Below is a small trained network, with its code and all its weights. Each question gives an input and a target symbol and asks what happens when units are switched off, that is, made to give their printed mean instead of their output.

import numpy as np


def w(rows, s, z=0):
    codes = np.array(rows[::2]) - 128.0
    scale = np.full(codes.shape[1], s)
    scale[-1] = z or s
    return codes * scale


def f(y):
    return y / 2 * (1 + np.tanh(0.7978845608 * (y + 0.044715 * y**3)))


def softmax(a):
    e = np.exp(a - a.max(-1, keepdims=True))
    return e / e.sum(-1, keepdims=True)


def log_softmax(a):
    a = a - a.max(-1, keepdims=True)
    return a - np.log(np.exp(a).sum(-1, keepdims=True))


def net(x, mask):
    ids = ['ΓΔΛΣΦΨεζθμξπω'.index(c) for c in x.split()]
    T = len(ids)
    res = E[ids] + P[:T]
    u = 0
    for l in range(2):
        r = res
        for j in range(3):
            rows = slice(4 * j, 4 * j + 4)
            q, k, v = (r @ M[l][rows].T for M in (Q, K, V))
            z = softmax(np.where(np.tri(T) > 0, q @ k.T / 4**0.5, -1e9)) @ v
            o = O[l][rows]
            res = res + np.where(mask[u + j], z, o[:, -1]) @ o[:, :-1]
        u += 3
        y = f(res @ A[l][:, :-1].T + A[l][:, -1])
        res = res + np.where(mask[u : u + 8], y, B[l][:, -1]) @ B[l][:, :-1]
        u += 8
    return log_softmax(res[-1] @ U[:, :-1].T + U[:, -1])


Q, K, V, O, A, B = {}, {}, {}, {}, {}, {}
E = w([
[2,52,9,97,55,111],'Γ',
[93,168,239,134,125,134],'Δ',
[145,195,173,180,141,116],'Λ',
[90,192,159,158,98,79],'Σ',
[184,122,170,107,171,188],'Φ',
[109,209,150,160,146,84],'Ψ',
[189,131,156,113,70,176],'ε',
[118,188,139,73,65,106],'ζ',
[104,159,177,184,100,108],'θ',
[168,189,127,74,177,111],'μ',
[48,136,195,154,134,99],'ξ',
[102,158,115,154,194,179],'π',
[84,132,211,163,81,122],'ω',
],0.011)
P = w([
[152,140,253,215,127,71],'0',
[136,155,212,185,123,102],'1',
[125,172,181,173,124,125],'2',
[115,185,160,160,117,140],'3',
[100,188,158,142,114,153],'4',
[90,188,147,131,118,161],'5',
[85,195,140,121,111,166],'6',
[79,192,132,110,117,177],'7',
[75,201,123,101,112,188],'8',
[78,201,109,99,111,193],'9',
[68,205,101,89,109,197],'10',
[67,205,91,84,102,209],'11',
[63,207,75,76,106,208],'12',
[67,211,75,63,98,210],'13',
],0.0045)
Q[0] = w([
[233,126,89,219,167,140],'0.h1',
[236,135,78,217,157,157],'0.h1',
[255,91,71,217,168,60],'0.h1',
[26,139,167,41,85,121],'0.h1',
[85,214,152,111,103,194],'0.h2',
[185,70,68,94,162,121],'0.h2',
[160,55,136,138,145,70],'0.h2',
[107,111,214,174,115,71],'0.h2',
[56,143,109,201,103,134],'0.h3',
[224,116,164,16,166,117],'0.h3',
[51,124,94,189,115,139],'0.h3',
[142,176,246,181,90,104],'0.h3',
],0.0058)
K[0] = w([
[218,214,242,160,165,185],'0.h1',
[214,223,237,138,161,176],'0.h1',
[161,205,254,225,198,136],'0.h1',
[55,71,30,93,101,74],'0.h1',
[122,56,43,83,110,153],'0.h2',
[115,207,165,125,188,161],'0.h2',
[181,213,236,174,133,82],'0.h2',
[165,101,155,141,57,67],'0.h2',
[49,89,64,139,147,168],'0.h3',
[224,170,213,123,117,84],'0.h3',
[19,68,53,140,132,150],'0.h3',
[144,135,127,139,201,226],'0.h3',
],0.0066)
V[0] = w([
[99,18,104,185,152,57],'0.h1',
[160,223,215,147,146,175],'0.h1',
[109,21,62,167,122,66],'0.h1',
[137,180,218,173,161,146],'0.h1',
[62,121,46,105,91,175],'0.h2',
[187,173,207,139,148,107],'0.h2',
[147,120,231,174,144,50],'0.h2',
[106,159,188,211,107,78],'0.h2',
[111,118,88,127,144,163],'0.h3',
[146,153,178,125,118,100],'0.h3',
[83,17,2,84,97,132],'0.h3',
[73,81,72,95,130,156],'0.h3',
],0.0058)
O[0] = w([
[181,57,114,163,152,65,83],'0.h1',
[116,170,199,137,105,187,204],'0.h1',
[166,73,62,142,166,56,62],'0.h1',
[129,155,214,176,105,174,196],'0.h1',
[104,158,165,37,157,168,104],'0.h2',
[123,113,103,206,92,84,172],'0.h2',
[153,81,159,254,113,83,170],'0.h2',
[125,120,194,192,129,84,195],'0.h2',
[82,135,102,142,122,140,113],'0.h3',
[164,132,158,116,124,116,156],'0.h3',
[87,76,46,127,137,172,2],'0.h3',
[53,88,80,132,125,158,85],'0.h3',
],0.0055,0.0051)
A[0] = w([
[254,125,174,119,133,190,184],'0.n1',
[86,78,60,129,143,96,125],'0.n2',
[89,154,201,187,103,109,203],'0.n3',
[203,193,133,117,190,84,199],'0.n4',
[44,159,124,142,58,94,252],'0.n5',
[103,166,129,114,159,175,229],'0.n6',
[153,98,151,134,111,72,170],'0.n7',
[192,130,151,94,56,129,167],'0.n8',
],0.0088,0.0042)
B[0] = w([
[205,97,233,113,146,202,178],'0.n1',
[109,49,152,83,121,145,135],'0.n2',
[36,136,171,244,109,136,255],'0.n3',
[100,197,254,96,186,66,163],'0.n4',
[10,92,122,132,79,111,196],'0.n5',
[75,175,135,100,146,192,176],'0.n6',
[205,115,100,177,116,79,139],'0.n7',
[207,146,150,109,41,144,153],'0.n8',
],0.0071,0.014)
Q[1] = w([
[94,211,222,131,179,149],'1.h1',
[222,162,131,112,217,135],'1.h1',
[242,79,66,108,119,109],'1.h1',
[152,116,30,96,178,67],'1.h1',
[135,128,60,146,165,133],'1.h2',
[45,163,156,137,16,127],'1.h2',
[99,151,148,126,26,110],'1.h2',
[110,130,156,128,180,144],'1.h2',
[2,181,139,229,118,196],'1.h3',
[119,146,105,173,100,87],'1.h3',
[151,103,143,72,155,144],'1.h3',
[76,138,166,137,131,204],'1.h3',
],0.0078)
K[1] = w([
[137,248,101,25,144,190],'1.h1',
[152,208,188,183,139,110],'1.h1',
[152,88,193,230,117,73],'1.h1',
[97,105,140,231,182,2],'1.h1',
[81,133,124,219,133,94],'1.h2',
[119,116,65,54,132,157],'1.h2',
[139,80,57,12,113,131],'1.h2',
[122,173,138,115,169,187],'1.h2',
[119,189,96,70,122,200],'1.h3',
[165,217,170,108,105,148],'1.h3',
[114,51,117,170,140,95],'1.h3',
[109,126,79,57,133,190],'1.h3',
],0.0071)
V[1] = w([
[54,153,92,164,144,79],'1.h1',
[63,100,105,72,195,135],'1.h1',
[75,152,110,190,2,74],'1.h1',
[108,211,122,75,207,14],'1.h1',
[66,93,79,155,130,64],'1.h2',
[73,90,77,106,70,71],'1.h2',
[152,50,135,150,117,178],'1.h2',
[95,159,140,206,242,122],'1.h2',
[111,197,149,137,193,122],'1.h3',
[161,121,180,113,73,112],'1.h3',
[133,70,91,107,93,124],'1.h3',
[104,89,94,175,231,189],'1.h3',
],0.007)
O[1] = w([
[156,173,88,192,155,87,124],'1.h1',
[97,85,140,219,189,88,63],'1.h1',
[187,185,55,148,55,102,195],'1.h1',
[129,186,221,124,199,4,46],'1.h1',
[201,137,155,187,96,136,60],'1.h2',
[169,139,151,182,50,111,36],'1.h2',
[103,101,139,103,64,248,132],'1.h2',
[179,116,123,147,253,161,209],'1.h2',
[101,127,156,168,204,70,213],'1.h3',
[142,81,155,79,119,109,174],'1.h3',
[157,155,116,114,72,172,8],'1.h3',
[116,146,85,197,192,206,121],'1.h3',
],0.0066,0.011)
A[1] = w([
[119,79,159,61,219,162,212],'1.n1',
[50,30,102,134,128,104,254],'1.n2',
[50,88,184,88,158,120,64],'1.n3',
[109,138,95,199,193,150,147],'1.n4',
[107,153,161,182,178,2,249],'1.n5',
[210,141,84,182,162,10,61],'1.n6',
[106,41,23,157,115,114,196],'1.n7',
[190,102,106,195,88,171,85],'1.n8',
],0.0069,0.003)
B[1] = w([
[108,81,132,191,57,47,221],'1.n1',
[215,147,211,69,211,185,184],'1.n2',
[169,52,74,141,153,119,225],'1.n3',
[108,154,27,154,138,169,212],'1.n4',
[111,152,2,27,142,116,251],'1.n5',
[250,59,49,14,153,191,142],'1.n6',
[134,171,214,69,165,199,149],'1.n7',
[190,58,138,230,183,73,151],'1.n8',
],0.006,0.016)
U = w([
[188,149,131,149,131,196,103],'Γ',
[115,193,236,188,137,119,2],'Δ',
[196,254,232,76,205,157,116],'Λ',
[160,127,66,81,87,91,146],'Σ',
[126,28,210,157,183,137,81],'Φ',
[205,149,95,39,185,167,76],'Ψ',
[98,154,116,33,86,208,153],'ε',
[73,202,118,122,38,54,181],'ζ',
[154,95,103,158,104,76,176],'θ',
[103,105,145,69,167,11,179],'μ',
[169,38,40,148,113,95,91],'ξ',
[86,183,81,183,170,186,197],'π',
[96,56,110,221,71,63,29],'ω',
],0.0049,0.0033)

Each question gives the input, a string of symbols that net reads in full, and the target symbol t.
The units are the heads (4 rows each of Q, K, V and O) and the neurons (one row each of A and B). Each row of codes is followed by its name. A weight is (code - 128) times the scale printed after its matrix; where a second scale follows, it is the last column's (O, A, B and U).
mask holds one flag per unit, layer by layer, with each layer's heads first. A switched-off unit (its flag False) gives its mean, the last column of its rows in O or B, instead of its output. The means were averaged over made-up inputs and are rounded, as every weight is.
A unit's drop is (log p(t) with every unit on - log p(t) with that unit switched off) / (log p(t) with every unit on - log p(t) with every unit switched off).
The circuit of an input: a set's keep is (log p(t) with only the set's units on - log p(t) with every unit switched off) / (log p(t) with every unit on - log p(t) with every unit switched off). Starting from the 12 units with the biggest drops (on a tie, the unit counted first), units are removed one at a time, each time the one whose removal leaves the highest keep (on an exact tie, the one counted first), for as long as the keep stays at least 0.8.
units of the circuit, in order: the units of the circuit, biggest drop first
most important unit: the unit with the biggest drop
k most important neurons: the k neurons with the biggest drops, biggest first
k most important neurons of layer l: the k neurons of layer l with the biggest drops, biggest first
heads that matter: for each layer, one digit per head in row order, 1 if its drop is at least 0.15 and else 0, layers parted by /
input π π π Ψ π θ π ζ π μ, target μ: 3 most important neurons	[0.n3 0.n4 1.n1]
input π ξ π θ ω Σ Σ Δ, target π: 2 most important neurons	[0.n3 1.n4]
input Γ θ Δ Ψ π Φ ξ ε Ψ, target ζ: units of the circuit, in order	[1.h2 0.h2 0.n3 1.n2]
input ζ π ω θ π ξ ε ξ ε π Δ θ, target π: most important unit	0.n6
input π π ξ ω, target π: heads that matter	000 / 011
input ξ ε Ψ, target ε: units of the circuit, in order	[1.h1 0.n1 1.h2 0.n8]
input θ μ ε ω ξ Ψ π ε, target ε: units of the circuit, in order	[1.h1 1.h2 0.n8 0.n1]
input Λ Λ θ Δ, target Δ: units of the circuit, in order	[0.h1 0.h3 0.n3]
input θ ξ Γ ε Σ Λ Σ Φ ω, target ξ: units of the circuit, in order	[0.h1 1.h1 1.n6 0.h3]
input π ζ μ ε μ Ψ Γ π Λ ξ Φ Λ ε, target Γ: 4 most important neurons	[1.n8 0.n2 0.n3 0.n8]
input Δ Φ π π Γ π Φ ω π Λ, target Δ: heads that matter	111 / 010
input Σ Σ ω μ ω μ ε π Φ, target Φ: heads that matter	000 / 100
input ε Δ Φ π π π ε Λ Λ θ, target ε: 2 most important neurons	[0.n8 0.n1]
input ξ ω π π π Σ Δ, target π: heads that matter	000 / 001
input ε Φ Δ ξ π π μ Δ, target μ: heads that matter	000 / 111
input ξ ξ ω, target ω: 2 most important neurons	[1.n8 0.n3]
input ξ Λ μ ξ Ψ Φ π ε ξ Σ, target ε: most important unit	1.h1
input Λ π μ Δ ζ Λ ε π θ ζ Λ Δ, target ζ: heads that matter	000 / 110
input μ ξ Φ θ θ Δ ζ, target ζ: heads that matter	000 / 100
input Γ θ π ζ π Λ Σ ω ω Σ π ξ μ Φ, target ε: 3 most important neurons of layer 0	[0.n3 0.n1 0.n2]
input π μ π ω ξ Ψ, target π: most important unit	0.h2
input π Δ μ θ, target μ: heads that matter	001 / 111
input Λ Λ Δ π ω π Φ ε μ π Λ ζ ε Σ, target ε: heads that matter	010 / 100
input Φ ξ Λ Ψ θ Ψ, target Φ: 2 most important neurons	[0.n1 1.n5]
input Γ Δ θ π ε ξ ε θ ξ ζ ε θ, target ω: heads that matter	001 / 010
input ξ θ π Φ μ μ θ, target μ: heads that matter	000 / 111
input ε π ω Λ ε Φ π Σ Γ, target Φ: most important unit	0.n2
input ω Φ ξ ξ Λ ω θ Λ, target Φ: heads that matter	001 / 111
input Φ π Ψ, target π: 2 most important neurons	[0.n3 1.n4]
